Below are the code and all the weights of a small trained network. Each question names an input and a class and asks about switching units off, where a switched-off unit gives its printed mean instead of its output.

import numpy as np


def w(rows, s, z=0):
    codes = np.array(rows[::2]) - 128.0
    scale = np.full(codes.shape[1], s)
    scale[-1] = z or s
    return codes * scale


def norm(h):
    return h / np.sqrt((h * h).mean(-1, keepdims=True) + 1e-5)


def f(y):
    return np.maximum(y, 0)


def log_softmax(a):
    a = a - a.max(-1, keepdims=True)
    return a - np.log(np.exp(a).sum(-1, keepdims=True))


def net(x, mask):
    res = np.array(x, float).reshape(1, 7) / 4 @ E
    u = 0
    for l in range(3):
        y = f(norm(res) @ A[l][:, :-1].T + A[l][:, -1])
        res = res + np.where(mask[u : u + 9], y, B[l][:, -1]) @ B[l][:, :-1]
        u += 9
    return log_softmax(norm(res)[-1] @ U[:, :-1].T + U[:, -1])


A, B = {}, {}
E = w([
[171,118,53,150,180,143],'x0',
[68,149,53,124,26,218],'x1',
[127,127,128,131,125,128],'x2',
[124,143,127,136,130,134],'x3',
[3,97,127,181,197,171],'x4',
[128,123,128,125,132,126],'x5',
[108,191,152,89,172,212],'x6',
],0.0072)
A[0] = w([
[102,183,159,13,134,180,103],'0.n1',
[185,93,149,138,80,196,116],'0.n2',
[146,118,241,132,178,208,76],'0.n3',
[85,163,252,137,99,108,77],'0.n4',
[197,122,145,118,55,187,83],'0.n5',
[82,126,195,224,48,2,106],'0.n6',
[49,173,133,125,182,62,6],'0.n7',
[91,124,188,98,51,129,80],'0.n8',
[189,244,184,115,162,237,153],'0.n9',
],0.0075,0.0025)
B[0] = w([
[159,179,46,135,183,54,225],'0.n1',
[102,190,183,63,136,159,166],'0.n2',
[132,103,1,119,224,45,205],'0.n3',
[210,87,84,135,190,227,211],'0.n4',
[120,207,159,160,177,69,190],'0.n5',
[112,141,17,174,188,82,221],'0.n6',
[64,113,219,179,49,114,165],'0.n7',
[238,57,75,121,170,219,198],'0.n8',
[119,95,78,122,130,64,253],'0.n9',
],0.0073,0.0051)
A[1] = w([
[11,145,212,124,127,113,207],'1.n1',
[96,154,152,2,170,146,3],'1.n2',
[129,128,46,151,193,148,67],'1.n3',
[55,157,153,184,123,168,99],'1.n4',
[93,25,126,146,81,205,62],'1.n5',
[194,116,84,75,184,138,230],'1.n6',
[98,188,166,92,218,174,46],'1.n7',
[197,175,184,79,81,98,83],'1.n8',
[76,96,108,214,163,111,63],'1.n9',
],0.0084,0.002)
B[1] = w([
[133,254,189,106,58,91,145],'1.n1',
[106,50,16,158,201,84,141],'1.n2',
[179,113,194,200,149,187,251],'1.n3',
[144,204,170,109,135,76,153],'1.n4',
[155,142,159,114,146,115,157],'1.n5',
[109,160,180,182,68,196,253],'1.n6',
[179,126,89,76,141,48,157],'1.n7',
[42,205,219,113,142,95,163],'1.n8',
[110,166,109,133,68,115,206],'1.n9',
],0.0076,0.008)
A[2] = w([
[94,194,215,193,191,126,182],'2.n1',
[171,195,163,168,44,80,162],'2.n2',
[41,90,154,170,130,169,148],'2.n3',
[161,95,226,202,177,142,58],'2.n4',
[54,172,50,93,21,254,123],'2.n5',
[181,74,82,203,106,149,26],'2.n6',
[198,100,153,188,80,182,242],'2.n7',
[38,119,145,171,162,167,6],'2.n8',
[66,114,112,137,112,154,157],'2.n9',
],0.009,0.0017)
B[2] = w([
[154,112,133,159,29,132,255],'2.n1',
[58,133,141,158,189,156,224],'2.n2',
[104,151,227,35,194,110,166],'2.n3',
[144,52,120,1,9,170,216],'2.n4',
[191,14,128,117,86,85,217],'2.n5',
[89,163,120,214,154,173,209],'2.n6',
[90,150,138,81,158,192,217],'2.n7',
[82,212,155,110,170,119,169],'2.n8',
[186,171,119,61,104,43,151],'2.n9',
],0.0085,0.0079)
U = w([
[78,247,232,30,134,22,135],'0',
[126,105,157,92,172,244,53],'1',
[168,11,123,47,86,44,116],'2',
[100,133,151,107,152,148,253],'3',
[69,135,22,144,255,57,129],'4',
[93,139,179,105,153,165,107],'5',
],0.0088,0.0032)

Each question gives the input, the list of numbers given to net, and the class t.
The units are the neurons (one row each of A and B). Each row of codes is followed by its name. A weight is (code - 128) times the scale printed after its matrix; where a second scale follows, it is the last column's (A, B and U).
mask holds one flag per neuron, layer by layer. A switched-off neuron (its flag False) gives its mean, the last column of its row in B, instead of its output. The means were averaged over made-up inputs and are rounded, as every weight is.
A unit's drop is (log p(t) with every unit on - log p(t) with that unit switched off) / (log p(t) with every unit on - log p(t) with every unit switched off).
The circuit of an input: a set's keep is (log p(t) with only the set's units on - log p(t) with every unit switched off) / (log p(t) with every unit on - log p(t) with every unit switched off). Starting from the 12 units with the biggest drops (on a tie, the unit counted first), units are removed one at a time, each time the one whose removal leaves the highest keep (on an exact tie, the one counted first), for as long as the keep stays at least 0.8.
circuit, biggest first: the units of the circuit, biggest drop first
k most important neurons: the k neurons with the biggest drops, biggest first
top k neurons in layer l: the k neurons of layer l with the biggest drops, biggest first
input [7,-3,-5,-3,-2,1,-1], class 1: most important neuron -> (2.n7)
input [0,-6,5,-5,6,-5,5], class 0: circuit, biggest first -> (0.n7; 1.n1)
input [3,5,5,-3,-6,-6,7], class 4: circuit, biggest first -> (2.n4; 0.n9; 0.n1)
input [-8,0,4,-3,0,-7,-7], class 1: 2 most important neurons -> (0.n8; 0.n4)
input [-6,7,0,-1,3,8,8], class 4: top 2 neurons in layer 2 -> (2.n4; 2.n1)
input [-5,-8,-3,7,-6,0,6], class 2: 2 most important neurons -> (0.n4; 0.n3)
input [-8,0,-2,8,0,0,-8], class 1: circuit, biggest first -> (0.n8; 0.n4; 2.n7)
input [5,-5,1,-3,-2,6,8], class 4: circuit, biggest first -> (0.n3; 0.n9)
input [-3,-1,-1,8,0,3,-1], class 1: 2 most important neurons -> (0.n4; 1.n3)
input [-7,4,-1,4,8,-1,-6], class 0: circuit, biggest first -> (2.n3; 2.n9)
input [-3,4,-4,-4,-8,7,6], class 0: circuit, biggest first -> (1.n8; 0.n5)
input [-7,-5,-5,-8,-6,7,5], class 1: top 2 neurons in layer 2 -> (2.n5; 2.n9)
input [-2,-6,5,5,7,6,4], class 0: top 2 neurons in layer 2 -> (2.n5; 2.n8)
input [2,5,5,-5,-2,1,6], class 4: top neuron in layer 1 -> (1.n2)
input [1,4,2,-6,4,-4,5], class 4: 3 most important neurons -> (1.n7; 2.n4; 0.n1)
input [-5,8,-8,-5,0,-6,-2], class 2: 2 most important neurons -> (2.n5; 1.n3)
input [-8,-2,0,-1,5,7,2], class 1: 2 most important neurons -> (0.n4; 2.n4)
input [3,7,2,5,5,-2,4], class 2: top 2 neurons in layer 1 -> (1.n6; 1.n8)
input [3,8,6,-7,1,4,-4], class 2: top 2 neurons in layer 1 -> (1.n3; 1.n6)
input [-4,7,-4,-7,-5,7,7], class 2: 3 most important neurons -> (2.n5; 0.n8; 2.n6)
input [-2,-6,-4,-2,-1,-1,-7], class 4: top 2 neurons in layer 0 -> (0.n6; 0.n8)
input [2,-6,-4,-2,7,4,5], class 0: most important neuron -> (0.n7)
input [-1,8,-3,2,5,5,-4], class 2: 2 most important neurons -> (2.n5; 1.n6)
